Below are the code and all the weights of a small trained network. Each question names an input and a class and asks about switching units off, where a switched-off unit gives its printed mean instead of its output.

import numpy as np


def w(rows, s, z=0):
    codes = np.array(rows[::2]) - 128.0
    scale = np.full(codes.shape[1], s)
    scale[-1] = z or s
    return codes * scale


def norm(h):
    return h / np.sqrt((h * h).mean(-1, keepdims=True) + 1e-5)


def f(y):
    return y / 2 * (1 + np.tanh(0.7978845608 * (y + 0.044715 * y**3)))


def log_softmax(a):
    a = a - a.max(-1, keepdims=True)
    return a - np.log(np.exp(a).sum(-1, keepdims=True))


def net(x, mask):
    res = np.array(x, float).reshape(1, 3) / 4 @ E
    u = 0
    for l in range(2):
        y = f(norm(res) @ A[l][:, :-1].T + A[l][:, -1])
        res = res + np.where(mask[u : u + 8], y, B[l][:, -1]) @ B[l][:, :-1]
        u += 8
    return log_softmax(norm(res)[-1] @ U[:, :-1].T + U[:, -1])


A, B = {}, {}
E = w([
[253,16,176,145,56,112,115,158,111,183],'x0',
[142,150,72,215,207,126,8,215,76,127],'x1',
[114,123,132,117,140,129,125,104,91,129],'x2',
],0.017)
A[0] = w([
[168,82,130,155,141,133,114,166,113,130,2],'L0N0',
[112,156,102,156,159,127,82,151,141,122,110],'L0N1',
[223,19,139,137,108,122,105,128,100,145,133],'L0N2',
[133,137,116,193,183,124,4,177,102,135,179],'L0N3',
[136,117,106,141,133,129,114,146,108,133,30],'L0N4',
[143,120,122,150,172,115,106,165,129,142,35],'L0N5',
[143,96,93,144,123,121,72,127,102,135,139],'L0N6',
[111,133,122,157,162,128,90,146,102,119,65],'L0N7',
],0.035,0.0063)
B[0] = w([
[112,214,86,157,137,115,1,91,132,151,168],'L0N0',
[117,90,140,124,222,184,159,120,175,105,187],'L0N1',
[155,68,156,129,74,189,87,112,111,143,228],'L0N2',
[111,77,100,206,86,132,148,215,79,99,253],'L0N3',
[121,174,116,103,62,91,88,90,101,125,147],'L0N4',
[189,222,188,73,53,58,151,133,77,145,166],'L0N5',
[179,196,139,143,149,103,94,146,178,149,170],'L0N6',
[97,105,137,92,123,117,178,77,128,144,176],'L0N7',
],0.038,0.046)
A[1] = w([
[121,168,103,149,196,49,180,179,97,104,93],'L1N0',
[167,137,125,171,147,104,137,181,171,156,154],'L1N1',
[150,56,125,138,194,88,175,139,121,161,41],'L1N2',
[76,253,130,106,119,152,121,104,204,106,71],'L1N3',
[189,136,111,118,170,56,69,131,82,174,2],'L1N4',
[147,124,130,94,170,145,34,35,155,188,188],'L1N5',
[46,158,90,129,90,84,146,109,101,121,190],'L1N6',
[156,152,161,94,218,131,106,67,126,145,150],'L1N7',
],0.046,0.0035)
B[1] = w([
[70,85,104,88,228,181,133,67,200,111,244],'L1N0',
[136,151,137,79,117,119,116,85,127,138,186],'L1N1',
[139,172,114,139,89,89,111,167,103,119,217],'L1N2',
[128,181,119,100,86,91,128,138,99,104,253],'L1N3',
[94,152,124,158,70,98,127,142,66,119,169],'L1N4',
[123,116,138,80,196,91,252,138,150,129,241],'L1N5',
[131,161,126,71,151,129,112,93,155,120,221],'L1N6',
[132,190,118,76,70,103,78,84,122,115,175],'L1N7',
],0.035,0.021)
U = w([
[110,222,118,33,101,79,133,94,126,92,213],'0',
[150,132,135,182,155,96,98,108,139,158,10],'1',
[33,111,75,156,183,154,161,179,130,45,200],'2',
[157,147,147,184,158,112,100,120,152,164,1],'3',
[122,139,131,164,138,113,104,123,139,179,22],'4',
[185,46,205,49,121,154,210,88,135,198,226],'5',
[140,140,142,187,141,93,114,119,136,173,12],'6',
[162,108,140,235,27,170,6,190,42,160,221],'7',
],0.015,0.0044)

Each question gives the input, the list of numbers given to net, and the class t.
The units are the neurons (one row each of A and B). Each row of codes is followed by its name. A weight is (code - 128) times the scale printed after its matrix; where a second scale follows, it is the last column's (A, B and U).
mask holds one flag per neuron, layer by layer. A switched-off neuron (its flag False) gives its mean, the last column of its row in B, instead of its output. The means were averaged over made-up inputs and are rounded, as every weight is.
A unit's drop is (log p(t) with every unit on - log p(t) with that unit switched off) / (log p(t) with every unit on - log p(t) with every unit switched off).
The circuit of an input: a set's keep is (log p(t) with only the set's units on - log p(t) with every unit switched off) / (log p(t) with every unit on - log p(t) with every unit switched off). Starting from the 12 units with the biggest drops (on a tie, the unit counted first), units are removed one at a time, each time the one whose removal leaves the highest keep (on an exact tie, the one counted first), for as long as the keep stays at least 0.8.
circuit, biggest first: the units of the circuit, biggest drop first
k most important neurons: the k neurons with the biggest drops, biggest first
k most important neurons of layer l: the k neurons of layer l with the biggest drops, biggest first
drop of u: that unit's drop, to one decimal
input [8,-6,-7], class 5: 2 most important neurons => [L0N3; L1N5]
input [0,0,-2], class 0: 2 most important neurons => [L0N3; L0N2]
input [0,7,5], class 2: 3 most important neurons of layer 0 => [L0N3; L0N2; L0N1]
input [3,0,3], class 5: circuit, biggest first => [L0N3; L1N5]
input [-1,2,-4], class 2: most important neuron => [L0N2]
input [-8,1,4], class 2: 4 most important neurons of layer 0 => [L0N0; L0N6; L0N2; L0N5]
input [7,-2,7], class 5: circuit, biggest first => [L0N3; L1N5]
input [-1,4,-4], class 2: 2 most important neurons => [L0N3; L0N2]
input [0,7,-6], class 2: 4 most important neurons => [L0N3; L0N2; L1N0; L0N1]
input [-1,0,-3], class 0: 3 most important neurons => [L0N3; L0N2; L1N7]
input [7,-6,4], class 5: drop of L0N3 => 6.1
input [3,-4,0], class 5: drop of L0N3 => 2.7
input [-2,3,3], class 2: drop of L0N2 => 0.7
input [6,-5,-8], class 5: drop of L0N3 => 4.4
